Below are the code and all the weights of a small trained network. Each question names an input and a target symbol and asks about switching units off, where a switched-off unit gives its printed mean instead of its output.

import numpy as np


def w(rows, s, z=0):
    codes = np.array(rows[::2]) - 128.0
    scale = np.full(codes.shape[1], s)
    scale[-1] = z or s
    return codes * scale


def f(y):
    return np.maximum(y, 0)


def softmax(a):
    e = np.exp(a - a.max(-1, keepdims=True))
    return e / e.sum(-1, keepdims=True)


def log_softmax(a):
    a = a - a.max(-1, keepdims=True)
    return a - np.log(np.exp(a).sum(-1, keepdims=True))


def net(x, mask):
    ids = ['εηθλξπστφψω'.index(c) for c in x.split()]
    T = len(ids)
    res = E[ids] + P[:T]
    u = 0
    for l in range(2):
        q, k, v = (res @ M[l].T for M in (Q, K, V))
        z = softmax(np.where(np.tri(T) > 0, q @ k.T / 2**0.5, -1e9)) @ v
        res = res + np.where(mask[u], z, O[l][:, -1]) @ O[l][:, :-1]
        u += 1
        y = f(res @ A[l][:, :-1].T + A[l][:, -1])
        res = res + np.where(mask[u : u + 4], y, B[l][:, -1]) @ B[l][:, :-1]
        u += 4
    return log_softmax(res[-1] @ U[:, :-1].T + U[:, -1])


Q, K, V, O, A, B = {}, {}, {}, {}, {}, {}
E = w([
[145,137,101,130,21,135,138,125,141,81,121,120],'ε',
[119,83,130,127,57,124,131,129,103,142,104,99],'η',
[171,112,157,140,122,152,127,119,76,128,142,98],'θ',
[152,94,133,133,88,105,125,137,132,134,99,93],'λ',
[164,181,147,136,156,132,177,159,155,146,250,186],'ξ',
[131,137,168,142,72,104,139,195,153,117,95,128],'π',
[137,120,138,140,57,125,206,76,192,74,164,122],'σ',
[49,168,126,117,140,144,197,149,111,106,151,52],'τ',
[118,138,108,171,147,105,35,122,100,156,122,168],'φ',
[60,151,152,43,78,68,120,110,120,96,196,132],'ψ',
[90,99,86,82,157,82,114,59,123,195,216,74],'ω',
],0.019)
P = w([
[142,64,67,58,98,122,143,183,1,44,171,160],'0',
[125,142,73,77,133,199,149,160,190,81,90,158],'1',
[121,144,93,63,175,185,81,101,186,84,85,152],'2',
[103,130,112,78,170,190,105,116,182,119,125,129],'3',
[47,141,119,165,87,208,123,130,127,107,126,116],'4',
[61,128,139,159,53,190,125,77,53,138,154,72],'5',
[72,130,154,157,95,149,141,127,110,187,170,149],'6',
[62,135,187,127,96,138,121,138,115,175,148,139],'7',
[88,167,198,93,147,82,150,121,157,131,108,115],'8',
[85,134,214,103,81,85,135,100,90,141,150,125],'9',
],0.0096)
Q[0] = w([
[154,166,188,19,110,155,120,122,194,99,129,114],'0.h1',
[77,75,81,197,255,209,53,146,88,139,54,167],'0.h1',
],0.0043)
K[0] = w([
[7,41,115,117,31,48,88,137,14,138,203,123],'0.h1',
[79,158,73,4,74,182,79,224,118,64,130,82],'0.h1',
],0.0036)
V[0] = w([
[138,234,154,253,189,227,106,189,154,141,142,166],'0.h1',
[127,172,88,136,63,152,115,214,158,88,164,189],'0.h1',
],0.0072)
O[0] = w([
[61,80,153,103,156,73,162,169,130,14,91,208,33],'0.h1',
[132,126,205,2,232,136,85,52,115,154,132,29,254],'0.h1',
],0.0092,0.0062)
A[0] = w([
[146,159,229,150,142,172,148,48,110,152,91,66,182],'0.n1',
[157,124,120,89,110,146,157,105,148,90,164,151,122],'0.n2',
[123,185,207,91,194,149,78,47,116,181,200,119,252],'0.n3',
[135,2,156,45,130,153,127,179,135,111,115,78,209],'0.n4',
],0.0078,0.0018)
B[0] = w([
[118,73,185,110,7,29,60,221,128,141,137,170,213],'0.n1',
[156,46,80,149,87,159,133,6,54,91,152,255,164],'0.n2',
[126,118,57,87,152,134,160,164,176,57,95,144,254],'0.n3',
[182,248,141,184,113,120,167,96,79,40,83,125,164],'0.n4',
],0.0067,0.019)
Q[1] = w([
[253,195,62,77,107,74,159,137,176,120,62,137],'1.h1',
[97,174,153,147,197,205,118,25,99,179,117,78],'1.h1',
],0.0049)
K[1] = w([
[136,77,125,123,107,35,151,149,44,138,223,90],'1.h1',
[225,143,165,103,115,255,87,149,130,75,169,80],'1.h1',
],0.0049)
V[1] = w([
[240,62,218,254,49,128,171,98,142,102,131,169],'1.h1',
[105,244,231,172,118,201,164,249,83,159,72,67],'1.h1',
],0.0048)
O[1] = w([
[218,91,211,234,96,249,48,196,84,32,254,159,129],'1.h1',
[164,52,77,58,161,197,185,165,192,126,39,25,12],'1.h1',
],0.0088,0.011)
A[1] = w([
[74,202,94,124,97,134,117,140,88,214,211,134,160],'1.n1',
[34,165,135,125,99,99,96,154,125,145,119,120,195],'1.n2',
[165,86,84,133,119,161,202,2,155,112,97,109,249],'1.n3',
[70,121,138,150,83,139,88,137,108,88,175,193,247],'1.n4',
],0.0067,0.002)
B[1] = w([
[229,109,91,147,140,26,154,99,140,117,158,141,187],'1.n1',
[252,136,138,152,135,95,121,143,169,120,101,101,175],'1.n2',
[146,242,27,191,142,149,172,168,98,65,2,142,144],'1.n3',
[108,184,224,84,188,83,141,173,152,70,126,151,251],'1.n4',
],0.0072,0.018)
U = w([
[121,82,81,100,77,148,134,163,132,176,177,107,126],'ε',
[127,41,90,128,119,104,203,186,173,82,92,84,128],'η',
[148,143,152,159,165,89,80,129,162,142,194,55,3],'θ',
[149,107,110,96,106,164,121,100,117,172,155,102,66],'λ',
[170,124,154,172,132,159,136,143,139,105,129,132,157],'ξ',
[94,119,164,39,73,91,140,121,204,201,135,147,154],'π',
[141,109,107,129,126,124,143,76,65,184,100,140,93],'σ',
[162,90,121,176,141,50,158,75,192,198,115,121,11],'τ',
[253,174,101,136,170,111,137,138,95,125,100,92,246],'φ',
[137,155,108,83,136,144,193,145,18,195,79,171,87],'ψ',
[34,177,154,165,187,73,103,83,78,176,84,121,214],'ω',
],0.0057,0.0036)

Each question gives the input, a string of symbols that net reads in full, and the target symbol t.
The units are the heads (2 rows each of Q, K, V and O) and the neurons (one row each of A and B). Each row of codes is followed by its name. A weight is (code - 128) times the scale printed after its matrix; where a second scale follows, it is the last column's (O, A, B and U).
mask holds one flag per unit, layer by layer, with each layer's heads first. A switched-off unit (its flag False) gives its mean, the last column of its rows in O or B, instead of its output. The means were averaged over made-up inputs and are rounded, as every weight is.
A unit's drop is (log p(t) with every unit on - log p(t) with that unit switched off) / (log p(t) with every unit on - log p(t) with every unit switched off).
The circuit of an input: a set's keep is (log p(t) with only the set's units on - log p(t) with every unit switched off) / (log p(t) with every unit on - log p(t) with every unit switched off). Starting from all 10 units, units are removed one at a time, each time the one whose removal leaves the highest keep (on an exact tie, the one counted first), for as long as the keep stays at least 0.8.
units of the circuit, in order: the units of the circuit, biggest drop first
top k neurons: the k neurons with the biggest drops, biggest first
top k neurons in layer l: the k neurons of layer l with the biggest drops, biggest first
drop when u is switched off: that unit's drop, to one decimal
input ε ψ θ, target π: units of the circuit, in order : (0.n1 0.h1 1.h1)
input ξ σ ξ η π σ σ ε σ, target ξ: units of the circuit, in order : (1.h1 0.n1)
input ξ ξ ξ λ ψ ψ ω ε, target τ: top 4 neurons : (1.n1 0.n3 1.n2 1.n4)
input σ ε φ, target θ: units of the circuit, in order : (1.h1 0.n2 0.n3)
input ξ π ξ ξ, target ω: units of the circuit, in order : (0.h1 1.h1 0.n1)
input σ σ σ σ λ ξ θ σ ε, target ξ: units of the circuit, in order : (1.h1 0.h1)
input ξ ξ ε, target ω: units of the circuit, in order : (0.h1 1.h1 0.n3)
input ψ σ θ ψ σ ξ ω, target τ: units of the circuit, in order : (1.h1 1.n1 0.n3 1.n2)
input ψ ξ θ, target π: units of the circuit, in order : (0.n1 1.h1)
input θ φ σ σ σ σ ω σ ψ, target φ: top 3 neurons : (1.n1 1.n2 0.n1)
input ξ ψ π ξ ξ ξ ξ ξ ξ, target ω: units of the circuit, in order : (0.h1 0.n1 1.h1)
input σ ψ σ ω, target τ: units of the circuit, in order : (0.h1 1.n1 1.h1)
input σ ξ θ, target ξ: top 2 neurons : (0.n1 0.n4)
input ω ξ π ψ, target φ: units of the circuit, in order : (1.n1 0.h1)
input θ σ ξ, target ξ: top 2 neurons : (0.n3 1.n1)
input ω ω σ, target τ: top 2 neurons : (0.n4 1.n1)
input η σ η σ τ σ σ σ σ, target ξ: top 2 neurons : (0.n2 0.n3)
input ξ σ ξ σ, target ω: top neuron : (0.n2)
input σ ξ π π ε σ ω τ σ, target τ: units of the circuit, in order : (0.h1 1.h1 1.n1)
input σ σ σ σ τ, target θ: top neuron : (0.n2)
input ψ ξ π ξ, target π: top 2 neurons : (0.n4 0.n1)
input ε ξ ξ ξ ω σ, target ω: top 2 neurons : (1.n3 0.n2)
input ξ ω ψ λ, target τ: top neuron : (1.n4)
input σ ξ ξ π ω η ξ ψ ω ψ, target τ: top 2 neurons : (1.n1 1.n2)
input σ σ ψ, target θ: top 2 neurons : (0.n2 0.n1)
input π ψ φ, target π: top 3 neurons in layer 0 : (0.n1 0.n4 0.n3)
input σ τ ξ λ η π τ, target η: top neuron : (0.n2)
input σ ψ ξ ξ ω π ω ω ε, target τ: top 2 neurons in layer 1 : (1.n1 1.n4)
input σ φ φ ξ θ, target ω: drop when 1.n2 is switched off : -0.3
input π π σ, target η: drop when 1.n1 is switched off : 0.1
